Below are the code and all the weights of a small trained network. Each question names an input and a class and asks about switching units off, where a switched-off unit gives its printed mean instead of its output.

import numpy as np


def w(rows, s, z=0):
    codes = np.array(rows[::2]) - 128.0
    scale = np.full(codes.shape[1], s)
    scale[-1] = z or s
    return codes * scale


def norm(h):
    return h / np.sqrt((h * h).mean(-1, keepdims=True) + 1e-5)


def f(y):
    return np.maximum(y, 0)


def log_softmax(a):
    a = a - a.max(-1, keepdims=True)
    return a - np.log(np.exp(a).sum(-1, keepdims=True))


def net(x, mask):
    res = np.array(x, float).reshape(1, 7) / 4 @ E
    u = 0
    for l in range(4):
        y = f(norm(res) @ A[l][:, :-1].T + A[l][:, -1])
        res = res + np.where(mask[u : u + 4], y, B[l][:, -1]) @ B[l][:, :-1]
        u += 4
    return log_softmax(norm(res)[-1] @ U[:, :-1].T + U[:, -1])


A, B = {}, {}
E = w([
[172,102,48,143,132,90,81,181,142,108,99,254],'x0',
[72,151,92,34,26,138,74,108,202,175,241,108],'x1',
[96,135,174,142,229,147,158,248,220,108,50,39],'x2',
[31,145,123,31,159,82,105,196,203,60,174,169],'x3',
[155,106,97,64,107,115,8,158,135,238,89,176],'x4',
[212,113,98,101,185,189,148,134,121,218,96,145],'x5',
[74,74,162,154,100,52,155,115,173,135,19,143],'x6',
],0.0046)
A[0] = w([
[101,136,134,2,132,65,155,138,164,86,169,97,5],'0.n1',
[120,146,120,85,159,60,83,96,183,161,149,88,166],'0.n2',
[96,144,163,57,129,81,119,121,199,131,167,85,40],'0.n3',
[120,122,136,152,102,71,94,97,175,65,132,172,4],'0.n4',
],0.0051,0.0029)
B[0] = w([
[142,197,199,111,179,88,213,39,155,159,184,220,227],'0.n1',
[122,157,213,122,70,158,107,129,137,100,111,180,255],'0.n2',
[139,182,254,116,114,100,128,78,153,72,130,155,228],'0.n3',
[123,85,74,170,88,34,151,111,166,96,82,153,196],'0.n4',
],0.0097,0.0024)
A[1] = w([
[144,155,67,85,115,134,68,169,58,223,142,251,72],'1.n1',
[151,77,233,179,188,99,174,74,172,164,117,110,141],'1.n2',
[143,196,120,125,211,154,169,231,124,46,84,96,8],'1.n3',
[7,26,42,101,81,3,106,113,143,44,77,151,52],'1.n4',
],0.005,0.0019)
B[1] = w([
[148,117,100,78,87,175,164,186,192,137,204,114,234],'1.n1',
[97,134,175,98,102,40,122,135,169,216,121,127,253],'1.n2',
[214,79,119,160,174,171,151,124,180,28,193,87,202],'1.n3',
[218,142,45,177,1,113,225,64,169,43,156,150,232],'1.n4',
],0.0079,0.0045)
A[2] = w([
[103,190,64,100,136,80,45,226,194,145,97,168,105],'2.n1',
[21,169,59,144,221,99,2,143,72,78,95,187,3],'2.n2',
[148,175,173,146,99,176,144,97,12,89,221,108,137],'2.n3',
[119,56,186,162,79,162,148,161,161,162,185,101,168],'2.n4',
],0.0044,0.0039)
B[2] = w([
[128,126,151,72,104,166,81,38,57,137,165,112,170],'2.n1',
[198,145,93,151,83,11,115,136,93,110,107,218,128],'2.n2',
[2,109,124,168,179,130,50,83,118,77,144,125,226],'2.n3',
[121,30,72,90,127,177,85,187,63,190,20,135,252],'2.n4',
],0.0066,0.0036)
A[3] = w([
[67,140,103,156,89,156,128,109,2,118,160,81,1],'3.n1',
[127,86,149,176,202,162,125,195,148,121,112,111,50],'3.n2',
[181,146,146,194,227,133,188,165,126,105,124,129,39],'3.n3',
[105,56,120,127,72,114,163,72,122,156,102,97,224],'3.n4',
],0.0067,0.002)
B[3] = w([
[84,166,66,84,196,184,115,43,64,118,133,94,177],'3.n1',
[157,106,86,139,126,49,147,105,147,87,134,69,197],'3.n2',
[102,115,115,2,203,126,140,201,227,70,88,55,210],'3.n3',
[135,151,143,207,198,143,126,160,69,123,149,136,255],'3.n4',
],0.0099,0.005)
U = w([
[175,75,96,80,190,85,190,185,213,43,81,40,239],'0',
[185,136,79,199,22,49,228,97,175,40,129,212,189],'1',
[85,135,202,112,39,138,37,171,128,208,46,73,32],'2',
[205,79,61,25,55,209,92,195,147,219,176,214,190],'3',
[50,194,245,45,111,78,169,76,216,133,182,196,234],'4',
[65,154,73,171,182,209,104,40,28,139,202,72,156],'5',
[167,89,171,184,219,79,236,163,73,255,11,85,77],'6',
[55,216,38,119,86,92,96,182,118,123,63,134,3],'7',
],0.0077,0.0039)

Each question gives the input, the list of numbers given to net, and the class t.
The units are the neurons (one row each of A and B). Each row of codes is followed by its name. A weight is (code - 128) times the scale printed after its matrix; where a second scale follows, it is the last column's (A, B and U).
mask holds one flag per neuron, layer by layer. A switched-off neuron (its flag False) gives its mean, the last column of its row in B, instead of its output. The means were averaged over made-up inputs and are rounded, as every weight is.
A unit's drop is (log p(t) with every unit on - log p(t) with that unit switched off) / (log p(t) with every unit on - log p(t) with every unit switched off).
The circuit of an input: a set's keep is (log p(t) with only the set's units on - log p(t) with every unit switched off) / (log p(t) with every unit on - log p(t) with every unit switched off). Starting from the 12 units with the biggest drops (on a tie, the unit counted first), units are removed one at a time, each time the one whose removal leaves the highest keep (on an exact tie, the one counted first), for as long as the keep stays at least 0.8.
units of the circuit, in order: the units of the circuit, biggest drop first
k most important neurons: the k neurons with the biggest drops, biggest first
top k neurons in layer l: the k neurons of layer l with the biggest drops, biggest first
drop of u: that unit's drop, to one decimal
input [2,2,5,6,-8,-7,-3], class 4: units of the circuit, in order => 0.n1
input [-8,3,6,-2,4,-5,-8], class 4: 2 most important neurons => 0.n3, 0.n1
input [5,-8,-6,2,-2,5,0], class 0: units of the circuit, in order => 3.n3, 1.n4
input [5,-2,-8,-5,2,-1,-1], class 3: units of the circuit, in order => 1.n1, 1.n4
input [-6,1,8,7,-2,4,7], class 4: units of the circuit, in order => 0.n1, 0.n3
input [5,7,4,1,6,-6,7], class 1: 2 most important neurons => 1.n4, 0.n4
input [3,-5,0,-2,5,0,8], class 1: 2 most important neurons => 1.n4, 0.n1
input [7,0,2,4,-2,-7,-8], class 1: units of the circuit, in order => 0.n4, 1.n4
input [1,8,8,-4,0,8,6], class 2: top 2 neurons in layer 0 => 0.n2, 0.n1
input [2,-5,-4,2,-8,5,-8], class 0: 2 most important neurons => 3.n3, 1.n3
input [-8,4,-4,-4,4,1,4], class 5: top 2 neurons in layer 3 => 3.n4, 3.n1
input [-1,7,-2,-5,6,-7,4], class 1: drop of 1.n3 => -0.1
input [-6,-8,-8,1,3,-2,-1], class 5: drop of 2.n1 => 0.0
input [-3,8,2,-7,0,3,-2], class 5: drop of 1.n2 => 0.1
input [2,-8,-4,-3,8,6,1], class 3: units of the circuit, in order => 1.n1
input [0,-5,7,6,8,-8,2], class 4: drop of 0.n2 => 0.2
